Rows lie near named flat spaces through zero. A row that begins with a name and a colon came from that space; any other row is followed by the name of its block's space that it lies nearest.
sq-dq: [-10 -40  36   3   2  16 -10  31 -11  -2 -13  37 -21 -25  -1  13   5 -13
  -5  14  -2 -10   9   6  23  13  35 -24]
sq-dq: [-18 -15  17  40 -57  33 -11  29  17 -23 -53  26   0 -18  20 -14  55  12
  35 -15 -16  29 -21  12  15  60  40  -7]
mq-fl: [-21   4  14 -12 -30   5 -33  12  32 -29 -26   2   7   9 -25  37  26  13
  66 -29 -23  -9  11 -20  10   7  55 -15]
sq-dq: [  1 -29  -9  61 -28  19  12   3 -24  -2 -25  36 -23 -24  24 -24  20   4
 -18   3   6  34 -12  14  28  54  28 -14]
pf-qf: [-10  -7   7  -8 -22  -1  -8  18  13 -12 -16  -4  13   6   3  11  21   0
  31  -9 -10  11 -12 -13  -9   1  39 -12]
mf-gh: [-20   0   8 -27  -9  -5 -11   1  13 -10  -5 -15  13  33  -2  11   5   4
  18 -19  -9  -7  -2  -2   1 -10  -6   5]
mq-fl: [ 12 -47 -13  21   1   5  -9  -5 -31 -18  14  20 -51   8 -24  16 -23 -37
   2  42  11  30  57 -41  51  12  75 -53]
mf-gh: [ 25  27  14   1   2  13  14  30  12   1  16 -17  21 -24  20 -25  18 -25
   7  36  12  20 -23 -15 -60 -25  -8   5]
sq-dq: [-17  -5  26  -9  16   4   3  -5 -24  -7  39   8 -11  39   4  14 -10 -18
 -12  -6  26 -19   1 -16  -1 -42 -20  -9]
mf-gh: [ 13  36  -7  -6  15   0   3  -7  25  20 -12 -12  19 -32  -1 -22  -5  26
 -16  -5 -14 -22  -9  40 -15  13 -67  45]
mf-gh: [ 17 -13 -41  37 -24  11  12 -20 -16 -17   4 -16 -23  27  12 -41  -4 -25
  -8  37  10  67  24 -18  25  35   7  -9]
mq-fl: [-14 -12  12 -10   0   3  -1   4  -1   3  -9   4   1   9   8  -4   0   4
 -12  -8  -5  -9  -5  19  12   8 -21   9]
mf-gh: [ 27  47 -67 -14 -12 -26   8 -39  22 -13  22 -74  25  50 -11 -19 -12  -8
  30  13  -2  49  13 -41 -30 -19  -7  13]
sq-dq: [ -7  28  28 -13   7  19 -16   0  10 -27  36  -8  -6  32 -18  16   1 -21
  30   2  16 -19  21 -33 -12 -41 -19  -2]
pf-qf: [-14 -13  50 -13  19  28  -4  25   0   9  -4  21  -8 -14  13 -18  -2  -7
 -34  12   0 -32   1  43  12   9 -67  24]
mq-fl: [  5  34   4  25  -9  14  10   1  10   4  -5   2  15 -21  19 -23  22  15
  -2 -12   5  -2 -30  17 -28   8 -38  25]
mf-gh: [ -4  29 -12 -41  24 -38 -13 -24  15  10  15 -17  20   9 -36  51 -20  28
  23 -40  -9 -48   3 -14 -16 -47   9   3]
pf-qf: [-18  -2  27   9   1  20   5   3 -11  -1   6  16  -5  13  20 -14   8  -1
 -21 -10  13 -13 -14  19   4   0 -47  14]
pf-qf: [-18 -14  -6  -3 -30 -13   1   7  -1 -10 -14  -6  17  27  14  13  23   4
  25 -25  -4  22 -27 -17  -9  -3  48 -18]
sq-dq: [ 24  24 -29 -15  25 -23  11 -19   5  20  15 -26  13 -11 -10  -6 -25   6
 -16  10  -1  -5   3   2 -21 -17 -24  16]
sq-dq: [-11 -13  12  51 -30  27  10   9 -19 -11 -12  32 -14  -6  29 -18  31  -1
  -5  -8  14  22 -24   5   8  29  12  -9]
pf-qf: [ 16   1  -7 -36  20  -7   2   6  12   7  10 -33   8   6  -5 -18 -22 -21
 -11  37  -7   9  19   1 -10 -11 -28  13]
mf-gh: [ -7  11  10 -20   4  -4  -5   4  13   2  -1  -7  14   3  -3   8   2   8
   8 -12  -6 -18  -7   5 -11 -12 -14  10]
pf-qf: [ -8  31  32 -39 -14  22 -11  29  36 -28  15 -43  29  42   9 -15  23 -31
  42  18   0  13  -4 -24 -44 -34 -34  16]
mq-fl: [-21 -19  38 -18  11  12 -14  17   2   3 -11  23  -8  -8  -4  12  -2   4
 -10  -9  -8 -36   6  26  21   5 -20   6]
mq-fl: [-27 -14  32  59 -30  47 -22  -7 -21 -47   9  53 -53  24 -12  20  23 -12
  30 -15  24  -1  31 -30  53  19  33 -34]
mq-fl: [ 30  14   3  22  -6  17 -10  26  25  -1 -23  13  -3 -72 -15  -3  17   0
  26  28 -14   7  10  -3 -13  26  41  -8]
mf-gh: [ 28  37 -40  -6  16 -28   6 -27   6   7  25 -29  12  -3 -21  12 -19   4
  13   3   4   3   7 -29 -29 -31  13  -1]
pf-qf: [ 37  14 -67 -22  27 -50  12 -38  -3  20  23 -44   8   5 -27   9 -45   0
  -7  19  -4  17  24 -27 -12 -24  23  -6]
sq-dq: [-13 -22  22 -26  11   0 -15  11  -1  -6   5   7 -10  13 -15  23 -11 -12
   6   4  -4 -18  21  -7  18 -13  14 -14]
pf-qf: [-11 -42  24  42 -47  41 -15  41   7 -23 -54  39 -22 -32  14 -16  42  -7
  23  16 -16  35   4  11  38  72  56 -22]
mq-fl: [-23 -32  16 -56  26 -20   5   6  -6  28  -7 -11  16  23  14  -5 -25   7
 -47 -10 -14 -28 -12  46  12  -8 -58  26]
mf-gh: [-14 -28  35  16  -4  16   1  29 -11   8 -21  41  -8 -34  17   2  18   4
 -15  -6   0 -14 -21  25   8  19  13  -8]
sq-dq: [ -7 -13 -35  -4 -32 -17  -5  -8  19   0 -47 -17  15   7   1  -8  10  26
  16 -19 -32  26  -5  18  22  47  23   8]
pf-qf: [-16 -54 -21 -29 -10 -26  27   1 -28  15  -5 -30  15  60  44 -31 -11 -18
 -43   9  -1  47 -26  13   7   4 -11   0]
mq-fl: [-15  23 -32  10 -33 -12  11 -31  -1 -16   7 -30  20  63  18  -9  17  12
  19 -37   8  30 -27 -19 -14  -9  -9   9]
[ 26  83  21  10  26  32 -20 -10  35 -19  38  -3  -7 -31 -41   8  -3  -3
  35  13  13 -43  35 -21 -30 -33 -51  23]
pf-qf
[-14  11  29 -34   8  12 -12  11  18  -9   9 -15   9  24  -3  -2  -1 -10
   7   2  -4 -21   8   6  -5 -18 -47  19]
mf-gh
[ -1  11 -28  12   3 -35   2 -30 -12  11   4  12   5  -8 -19  45  -5  34
  13 -48   3 -22 -15 -17  -5 -19  53 -19]
pf-qf
[  4   1   2  27 -16  11   8  12   2   3 -19  14   4 -28  17 -16  22   8
  -1  -1  -1  13 -22  13  -9  23   8   3]
sq-dq
[ 35  23 -46   9  20 -28  -5 -29   5  11   7  -4  -8 -40 -43  28 -26  16
  14   5  -7  -8  30 -22   1  -5  47 -14]
pf-qf
[  3  23 -26  -3  -6 -18  13 -20  -1   1  14 -28  20  29   9  -6   1   6
   4 -15   7  14 -20 -13 -26 -21 -11   9]
mq-fl
[-23 -38   9  -5 -14  -7  -9   4 -22 -20  10  12 -16  42  -6  36   3 -18
  22 -10   9  10  10 -39  21 -19  69 -45]
mf-gh
[ -4  13  26 -13   4  14  -1  20  17   4  -6  -3  14 -12  11 -15  10   0
  -4   3  -5 -14 -13  22 -18  -1 -42  23]
mf-gh
[ 25   3  40  64   7  54 -15  28  -3 -14   0  66 -50 -88 -21   4  14 -17
   9  40  15 -15  34  -7  17  28  34 -25]
mq-fl
[ 27  -8 -30 -17   4 -21   4   9  13  13 -14 -24  12 -26  -8  -6 -11  -6
   4  31 -18  25   9  -5 -11   9  37  -7]
mq-fl
[-33 -28  14   0 -22   9 -12  -5 -13 -24  -1  10 -16  53   2  13   7  -7
  13 -20   4   6  10 -12  35   4  14 -16]
sq-dq
[ 30  39   3  29  14  21   5  -1   3  -3  26   4  -9 -35  -7 -13   1 -13
   2  28  19  -1   9 -15 -27 -13 -18   4]
sq-dq
[ -3   7 -19   1   0 -22   0 -15   7  18 -23   6  13 -22  -7  15  -1  39
  -2 -36 -16 -21 -17  23   3  13   6  11]
mf-gh
[  8   5 -25   1 -12 -14   5  -9  -1  -9   9 -21   7  21  -1   4   2  -8
  20   3   4  28  -1 -32 -14 -13  35 -15]
mf-gh
[  6 -57   0  32   5  11  -2   5 -32   3 -12  43 -48 -29  -8   2 -16 -15
 -27  31   3  12  35   5  58  41  47 -34]
sq-dq
[ 15  35   1  42  10  27   0 -22  -5  -8  22  17 -25 -17 -11 -13  -5   0
  -7   8  20 -12  20  -1   7   6 -42  12]
pf-qf
[ 20  17 -16  -2  14   2   5 -13   2   1  20 -21  -5   6  -6 -19 -19 -15
 -11  28   7  11  21  -6  -5  -6 -32  12]
pf-qf

Rows lie near named flat spaces through zero. A row that begins with a name and a colon came from that space; any other row is followed by the name of its block's space that it lies nearest.
qsnm: [-42   5 -31   6  -3 -12  -2 -11  20   1   0 -16 -24 -10  -1 -36 -12  -4
   6  -4 -17 -15  12   1 -15 -19 -16 -27]
hhgp: [ -6   3  13  -7 -13  11  12   7 -13   1  13  32  28   3 -16   7 -14  35
 -18 -15  15  -3  18   3  11  -6 -24  13]
dzsg: [ 16 -34 -49 -11  25 -12 -29  -2 -31   6  -9  13  -9  18  -5 -22   4 -41
  38  16   6  45   0  24 -26  12   8 -13]
dzsg: [ 29   9 -50 -22 -10 -13 -15 -10  -4   4 -55  16  -3  -4  -9 -32  33 -41
  31  34  -8  16  -9  28 -39 -16 -11   6]
fdhc: [ 21  33  23 -19  20  14  36  25 -20  -1 -14  21  19 -17  12  -3  44 -50
 -12   0  24 -27 -19  42   9  -2 -13  14]
hhgp: [-47  -8 -35  11   4 -20   4  -7   9   6   6 -13 -26  -1  -8 -29 -38  -1
   5 -28  10 -13  20   1 -13 -17  10 -47]
qsnm: [ 11 -15 -26   1 -22 -16 -10 -14  18  10 -26 -15 -22  23 -21   1 -38  39
  10   1  12  17  18 -29 -26  -6  40 -28]
gghg: [ 31   0  28  -5 -11   9  -6   1  25  18 -33 -17 -23   5  -6   7 -13  36
 -20  -2 -14 -12 -16 -27  14  11  30   5]
fdhc: [ -8  43  38   5  -2   3  49  32  -2 -11  28  22  43 -35  34  16  35 -34
 -19 -24  44 -13 -13  13  17  14  -4  21]
hhgp: [ 26   2  -5 -16   1   2 -10   0  18   9 -20  -6 -17  10   5 -14  16   1
   4  26 -10  18  -4  -7  -7  21   1   0]
gghg: [  1  -3 -17  -5  -4  -3  -9  -7   3  -5   7   6   4  13   1  -3   8   0
  11  22  -1  21  19   1 -10   6 -18  -6]
gghg: [ -4  13  35   8  36  20  19   7 -40 -21  23   2  22 -10  11  31  32 -55
  -9   0   2 -48 -10  45  29 -22 -22   9]
fdhc: [ -9  -5   7  11  20  19  21  -1 -35 -22   5 -25  -1  14 -22  26 -15   1
   2   4  12 -41   8  15 -18 -60  16 -16]
gghg: [ 25 -14  30  -9   0  -8  -8  -1  24  25 -16 -14 -29   1  -3   5 -21  44
 -23 -28 -23   5 -36 -31  32  46  28  21]
gghg: [-12 -36  -7  -2  22  -7 -22   3 -30  15  19  25   2  -2  -8 -13 -22  -2
   1 -36 -11  18 -15  14  26  24 -11  15]
qsnm: [-39 -17  -7  -7  38  13  42  21 -40 -23  61  -8   7  21 -14  -7 -15  24
   2  -8  27  11  12  13 -28 -16 -16  -4]
qsnm: [-13  -6  11   8   0  19 -38   4  11  22  -8  16  -9 -20  10 -32  -6 -11
 -13  -9 -33 -15  -5   1  34   6 -20   0]
hhgp: [ 14 -43  12   5  23 -16 -28 -23 -11   8   0 -29 -31  10 -14  26 -24  22
   1 -24 -48   3 -42 -14  29  24  23  25]
fdhc: [ 10   2  -3  -6 -25   9 -11  14  -7  10 -24  28  21 -29  -5 -24   7   8
   2  -8 -10  16 -32  -3 -13  -9  -3  48]
dzsg: [ -8  10  24  -9  -2   5  41   6  -4   7   1  10   3  18 -27  18 -40  48
 -36 -36  37 -41  30   3  19 -15   4 -27]
gghg: [-18 -14 -28   3   3   1 -12   1 -31  -1   6  28  17  -1 -13 -15 -12 -16
  14  -7  11   7  16  24 -11 -23 -16  -7]
qsnm: [  3  40 -42  14 -63 -38 -30 -76  37 -14 -61   5   9   0 -17  33  17 -29
  16  43 -32 -54  59  17   1 -58 -43 -38]
qsnm: [-50   7 -43  15 -23 -39  20 -20  27  -2  -5 -26 -23  -5 -16 -16 -45  21
   6 -31  14 -18  22 -16 -32 -33  21 -45]
hhgp: [  8 -11  30  -8  16  70 -11  45  -6   7   1 -10 -12  -3   3 -46   5  32
 -12  29 -22   8 -26 -18 -19 -14   0  29]
fdhc: [ 20  10  17  15  12  18  20  21 -42  -8 -20   4  21  -9  -1  29   4 -52
   4  -8  49 -36  -7  28 -10 -45  49 -14]
hhgp: [ -6 -12 -16   6 -14 -53  -1 -28 -10   6   3  24  17  -1 -13  34 -27  -1
   3 -50  14   6   5   8  27  20   6  -2]
dzsg: [ 18   3  11 -31  35  -6  46   3 -13  -8  -6 -31 -25  13 -18   5  14  18
  -9  -4 -10 -16 -39  14 -10   4   1  25]
fdhc: [ -7 -10  -1 -19  22   7   8 -16  -6 -10  15 -17 -19  31 -23   1  -4  37
  -8  18 -30 -12  13   7   2  -7 -40  -1]
dzsg: [ -1  42  25 -23  -9 -23  51  -8  14 -11   9  10  20 -16   2  19  33  14
 -26 -17  -6 -24 -15  14  23  19 -47  40]
fdhc: [-10   4  -8  11 -23 -24 -17   6  24  10   7  15  13 -39  32 -19  14 -20
  10 -21  -8  40 -31 -19   5  42   6  31]
qsnm: [ 12   2   7   8   4 -10  -1 -17 -21 -12   4  10  21   8  -2  44  10 -29
   4   2   9 -16  14  22  21  -6  -6  -6]
gghg: [-21  31  49  -2 -12  35   6  22  62  22   5  -8 -23 -18  25 -38  -1  40
 -49  -2 -23 -32   7 -32  38  24 -25  -8]
qsnm: [-28   2   7   2 -11  12   0  19   8  11  12  18   7 -23   3 -34 -15  22
 -15 -25  -4   2  -6 -10   5   2 -15  15]
hhgp: [  1  -9   4   2  -5   6  -5   6  -5   2  -3  -1   1  -8  -6  -5  -8  17
   0  -9 -11   7 -21 -11  -6  -5   9  23]
gghg: [-23  -3   8   3  22 -18  20   2 -24   5   6   6   0 -24  -7   1 -13 -21
 -13 -58   0 -34 -31  27  27  -3   1  11]
dzsg: [ -3  -2   6   0  -4  36  -4  34 -10   6  17  30  23   4   9 -22  -4   6
  -3  11  34  24  25  -4 -11   0  -2  -9]
dzsg: [-12 -35 -26  18   9 -20 -32 -36 -16  -6  18  -5  -7  36 -16  32 -34  -3
  18   2  -1   5  45   5  13  -5   2 -46]
fdhc: [ 28 -28  15  -4  -1  15 -10   0 -35  -1   2  16  20  24 -27  33 -22  40
  -2  -2   6  15   1  -5   5  -6  10  23]
hhgp: [ 12  -7  40  28  -7  11  -4   6 -21 -21   9 -24  23 -33   9  43  13   2
   5 -11 -26  -3 -67 -23   0 -18  36  72]
gghg: [-11  25  12   3 -14  28  13  10  -3  -4 -11  15  17 -10  -6  -7   2  -1
 -15   7  12 -40  22  13  -2 -44 -18 -11]
dzsg: [-34  -3  -9   9 -20 -17 -11 -23  -7 -13  38  30  35  -5  -5  16  -4  14
   1 -12 -16   8  23   5  21   2 -55  18]
fdhc: [-23 -10 -18  13   8 -10 -25 -35  13 -10  14 -24 -22  20  -1   9  -7  -8
   9  22 -31 -16  35   3  12  -9 -26 -38]
qsnm: [ 20 -30  12   1  31  25 -13  -4 -13   4 -14 -39 -41  38 -22  14 -30  22
  -3  16 -10 -21   6  -7  -1 -20  37 -32]
qsnm: [-15  15 -24  -2  -2 -24  11  -7  16  -6   1  -9  -6 -13  13 -16  20 -27
  13   3  -2   6  -6   6 -16   6  -9  -4]
gghg: [-21 -33  14   1   8  23 -26  25 -26  14  47  47  28  -6   3 -22 -21  26
 -11 -28  -6  40  -2  -4  30  33 -31  33]
hhgp: [-10   0 -34  -3  12  -9  -5 -19  15  -7 -22 -44 -43   5  -7 -26   7 -12
  19  27 -33 -14  -8   3 -33 -26   0 -19]
dzsg: [-14 -10  29  -8  23  42  23  22 -21 -24  45 -24   3   9  -8  -3   7  53
 -10  19 -23   6 -21 -13 -19 -16 -24  45]
fdhc: [-22 -18 -14   6  15 -11  -4 -13  -5 -12  19 -29 -18   1  -5  -2  -6   7
  13  -2 -29   5 -17  -5 -12  -6  -4  10]
fdhc: [-30  26 -32  20 -21   3 -16   1   6  -4 -39  -2   1 -59  11 -49  24 -63
  20   4 -28 -33 -30  19 -33 -61  -7  11]
dzsg: [ 41  -4  -5 -36  49 -17  44 -21 -17 -12 -22 -49 -46  56 -33  34   6   7
   1  22   6 -28   0  27 -14  -5  16 -29]
hhgp: [ -7 -20  -4  35  34 -66 -17 -32 -11   4  28  -4  -4   3  32  63  -9 -95
  15 -50  28  -6  10  25  66  57  40 -56]
dzsg: [-10 -27   1  14  23 -33 -10  -2  -3  19   7 -12 -23 -16  10   3 -26 -21
   1 -58  -4   6 -40  -5  30  40  42   0]
gghg: [-23  23 -18  -5 -44  -7  16   4  36  -1   6  13  14  -7   1 -24  -7  44
  -4   4  16  23  27 -28 -29  -1 -17  -1]
hhgp: [  6  13  -6 -10 -34 -22  15 -21  27  -4 -14  -7  -1   8 -18  14  -9  52
  -6   1  -6   3   7 -23 -12  -1  -5  11]
qsnm: [  6  -7  14 -18  25  19  23  36 -21  -5  35   7  13   2  11 -15  19  11
  -1   3  15  40 -24   0 -14  28  -6  36]
[-26 -12 -28  -1 -31 -41   9 -28  13   5  -9  -5 -11   1 -37   0 -52  65
  -3 -43 -10  -1   1 -22 -12 -12   4   4]
hhgp
[ -8  26  16 -15  -8  33  25  15  11  -5  14  15  12  18  -4 -11   5  33
 -23  25  21 -14  47   1  -3 -13 -38 -20]
hhgp
[-26   9  24  -2 -14  10  26  14  -2   2  10  11  13 -24 -14 -10 -20  48
 -28 -40  -6 -22 -20  -9   9 -15 -15  35]
dzsg
[-36  13 -11   6   2 -29  39   6  -5 -13  31   0  15 -19   9   2  -1 -15
   3 -35  29   1  -6   8 -10   3   2   1]
qsnm
[ -4  -6  14 -10  25   4  20  10 -19 -12  57  18  23  29   9  23   8   5
  -6   5  31  25  32  11  18  36 -27  -8]
dzsg
[-19  17 -21 -11 -30  14 -10  -2  29   6  -3  24   5   8  -5 -39  -3  28
  -6  28  -1   6  51  -6 -12 -11 -47 -23]
gghg
[  9 -29  13 -10  44   4  51  21 -35 -11  22 -47 -26  34 -26  23 -35  46
  -2 -22  34   5 -26 -12 -32  -7  61  -1]
fdhc
[ 27  30  21 -13 -23  -7  21 -12  46  -5 -16 -25 -11  11   7  22  21  34
 -14  27  -8  -4   3 -28   0  19   1   5]
gghg
[  0 -27 -40  -4  11 -20 -19 -17 -32   9 -21  16  -6   9 -27  -8 -22 -20
  19 -16  -1   1   3  29  -7 -17   2 -14]
gghg
[-10   3   6   8  -3  16   4  15  -8  -4   5   2  10 -14   3  -9   0  -1
   0  -3   4  -3  -9  -3 -11 -18   5  11]
hhgp
[-27  -4  -2  21  -7   5  -1  31  14  14  12  -2  -4 -23  21 -30 -25  -6
   0 -29  31  16  -5 -25 -13   7  45 -19]
hhgp
[-20  -6  -4  -5  21 -24  15   2   5  -8  35 -20 -10 -15  17 -10  16  -3
   6 -17 -22  26 -41  -6  -1  38 -10  34]
fdhc
[ 10  -2 -10  -9  -6  17   4  27  -6  26 -54   4 -19 -16 -21 -47 -26  10
  -5 -21  13 -14 -27  -1 -30 -32  41  -1]
dzsg
[  4  -4 -15 -16  19  -7  -2 -31  -3 -10 -11 -22 -26  25 -22   5   8   3
   4  27 -37 -24   9  20   0 -17 -34 -10]
hhgp
[ -9  -8 -30  -9  12 -18 -12 -18   1   8 -11   3 -20   9  -9 -19  -5 -17
   7  -1 -14  -5  12  20   5   3 -20 -24]
gghg
[-11  11  10  15 -13 -20  -6 -27  21 -11   9 -15   1 -10  10  29   9  -2
  -3  -2 -27 -17  -1 -10  24   6 -14   7]
dzsg
[ 20 -15  25  10 -12   5 -17   8   5  23 -20   6  -4  -3  -4  12 -33  24
 -15 -29   9  -1 -12 -24  23  14  45   0]
qsnm
[-26  12  -9  -1  15  -1   4  -4   3  -1   8   1  -8  -6   7 -20  10 -30
  -3   1  -8 -25  14  24  11  -7 -32 -22]
gghg
[ 12  -6 -17 -29  26 -21  26 -22 -23 -14  -6 -18 -16  23 -30  12  11  12
   7   6 -20  -8 -17  26 -14  -8 -24  18]
dzsg
[ 20  23   1 -11 -40 -13  32 -10   0 -16 -11  15  36   5 -20  35   6  39
  -2   6  24   5  10  -8 -23 -18  -5  27]
gghg
[-50 -10 -57   4   3 -43   5  -7  -4   6   9   6 -11 -18  -5 -41 -25 -23
  20 -42  10  12  -1  15 -22  -3  -1 -21]
gghg
[  4 -11 -38 -13   2 -39  -8 -15 -11  15 -38  10 -14 -18 -17 -23  -5 -24
  16 -31 -16   3 -37  22  -8   2   6  17]
dzsg
[ 18  -9  23 -18   0  18  20  16 -25  -2   9  16  20  11 -22  12  -9  52
 -14  -9   9  12 -14  -5  -3   0  -4  41]
fdhc
